Below is a small trained network, with its code and all its weights. Each question gives an input and a class and asks what happens when units are switched off, that is, made to give their printed mean instead of their output.

import numpy as np


def w(rows, s, z=0):
    codes = np.array(rows[::2]) - 128.0
    scale = np.full(codes.shape[1], s)
    scale[-1] = z or s
    return codes * scale


def norm(h):
    return h / np.sqrt((h * h).mean(-1, keepdims=True) + 1e-5)


def f(y):
    return y / 2 * (1 + np.tanh(0.7978845608 * (y + 0.044715 * y**3)))


def log_softmax(a):
    a = a - a.max(-1, keepdims=True)
    return a - np.log(np.exp(a).sum(-1, keepdims=True))


def net(x, mask):
    res = np.array(x, float).reshape(1, 2) / 4 @ E
    u = 0
    for l in range(4):
        y = f(norm(res) @ A[l][:, :-1].T + A[l][:, -1])
        res = res + np.where(mask[u : u + 4], y, B[l][:, -1]) @ B[l][:, :-1]
        u += 4
    return log_softmax(norm(res)[-1] @ U[:, :-1].T + U[:, -1])


A, B = {}, {}
E = w([
[113,160,156,16,121,242,254,96,52],'x0',
[61,168,184,180,243,69,93,133,102],'x1',
],0.0075)
A[0] = w([
[170,92,159,173,105,102,71,120,65,100],'L0N0',
[103,186,107,86,160,65,89,74,88,33],'L0N1',
[76,193,102,95,170,2,111,3,52,84],'L0N2',
[156,126,160,101,134,144,182,38,228,253],'L0N3',
],0.0068,0.0024)
B[0] = w([
[2,54,127,157,17,176,145,177,167,168],'L0N0',
[134,65,186,185,52,174,47,55,146,164],'L0N1',
[151,123,97,68,103,145,90,71,140,254],'L0N2',
[96,72,18,195,197,149,140,65,143,205],'L0N3',
],0.008,0.0041)
A[1] = w([
[101,2,103,96,123,158,77,38,153,131],'L1N0',
[109,87,124,213,120,76,112,116,188,215],'L1N1',
[81,187,220,147,184,105,45,151,99,255],'L1N2',
[245,138,80,120,77,101,128,166,126,254],'L1N3',
],0.0086,0.00066)
B[1] = w([
[167,207,225,141,88,63,119,156,113,255],'L1N0',
[177,126,118,49,128,121,247,197,98,235],'L1N1',
[150,91,158,51,74,174,73,63,113,216],'L1N2',
[93,188,127,50,40,148,146,31,138,164],'L1N3',
],0.012,0.0087)
A[2] = w([
[99,55,151,41,196,174,116,48,12,248],'L2N0',
[85,57,253,120,81,131,202,162,95,153],'L2N1',
[190,185,186,141,197,103,211,253,57,232],'L2N2',
[223,176,168,195,138,123,75,166,187,55],'L2N3',
],0.0065,0.0016)
B[2] = w([
[125,110,128,91,113,121,154,219,175,252],'L2N0',
[122,184,124,199,151,187,160,119,201,241],'L2N1',
[62,125,66,202,131,161,152,117,7,254],'L2N2',
[97,136,182,124,142,162,160,163,20,136],'L2N3',
],0.013,0.0063)
A[3] = w([
[222,91,4,149,246,178,32,205,176,4],'L3N0',
[157,88,59,109,74,104,199,174,93,107],'L3N1',
[125,181,56,74,104,81,112,3,18,133],'L3N2',
[162,103,152,65,65,174,100,76,151,176],'L3N3',
],0.0066,0.0037)
B[3] = w([
[96,193,192,179,77,96,106,123,22,113],'L3N0',
[25,85,183,72,118,142,87,226,153,254],'L3N1',
[234,116,219,126,78,4,101,98,82,193],'L3N2',
[240,110,164,76,53,2,49,78,160,251],'L3N3',
],0.0082,0.0054)
U = w([
[154,184,212,1,24,44,99,109,206,193],'0',
[50,106,84,34,119,153,203,228,149,252],'1',
[71,219,191,198,93,67,142,138,13,157],'2',
[109,108,25,156,244,53,77,77,157,2],'3',
[121,117,41,155,145,131,68,6,203,2],'4',
[122,111,86,207,241,107,73,136,206,2],'5',
],0.0081,0.0038)

Each question gives the input, the list of numbers given to net, and the class t.
The units are the neurons (one row each of A and B). Each row of codes is followed by its name. A weight is (code - 128) times the scale printed after its matrix; where a second scale follows, it is the last column's (A, B and U).
mask holds one flag per neuron, layer by layer. A switched-off neuron (its flag False) gives its mean, the last column of its row in B, instead of its output. The means were averaged over made-up inputs and are rounded, as every weight is.
A unit's drop is (log p(t) with every unit on - log p(t) with that unit switched off) / (log p(t) with every unit on - log p(t) with every unit switched off).
The circuit of an input: a set's keep is (log p(t) with only the set's units on - log p(t) with every unit switched off) / (log p(t) with every unit on - log p(t) with every unit switched off). Starting from the 12 units with the biggest drops (on a tie, the unit counted first), units are removed one at a time, each time the one whose removal leaves the highest keep (on an exact tie, the one counted first), for as long as the keep stays at least 0.8.
units of the circuit, in order: the units of the circuit, biggest drop first
unit that matters most: the unit with the biggest drop
k most important neurons: the k neurons with the biggest drops, biggest first
top k neurons in layer l: the k neurons of layer l with the biggest drops, biggest first
input [5,3], class 1: units of the circuit, in order : [L1N0 L2N0]
input [4,-3], class 1: top 3 neurons in layer 0 : [L0N2 L0N1 L0N0]
input [8,6], class 1: units of the circuit, in order : [L1N0]
input [-2,1], class 2: 4 most important neurons : [L0N0 L2N2 L2N0 L1N0]
input [1,-2], class 2: 2 most important neurons : [L0N3 L1N2]
input [2,-3], class 2: 3 most important neurons : [L0N3 L1N2 L1N0]
input [-8,2], class 1: top 2 neurons in layer 1 : [L1N1 L1N0]
input [-2,-1], class 2: 3 most important neurons : [L2N2 L0N0 L1N2]
input [-2,-2], class 2: 2 most important neurons : [L2N2 L2N0]
input [2,-2], class 2: 2 most important neurons : [L0N3 L1N2]
input [7,8], class 0: top 2 neurons in layer 3 : [L3N3 L3N1]
input [-7,-6], class 1: top 2 neurons in layer 1 : [L1N1 L1N2]
input [-3,1], class 2: 4 most important neurons : [L0N0 L2N2 L2N0 L1N3]
input [-1,0], class 2: unit that matters most : L0N0
input [-6,-5], class 1: 4 most important neurons : [L1N1 L1N2 L0N2 L0N0]
input [-8,-6], class 1: top 2 neurons in layer 3 : [L3N3 L3N1]
input [-8,-1], class 1: 2 most important neurons : [L1N1 L1N0]
input [6,8], class 0: 2 most important neurons : [L1N1 L1N2]
input [7,3], class 1: 2 most important neurons : [L1N0 L2N0]
input [1,0], class 2: most important neuron : [L1N2]
input [-6,2], class 1: top 3 neurons in layer 1 : [L1N1 L1N0 L1N2]
input [-7,-5], class 1: top 2 neurons in layer 3 : [L3N3 L3N1]
input [-1,-3], class 2: top 2 neurons in layer 0 : [L0N3 L0N2]
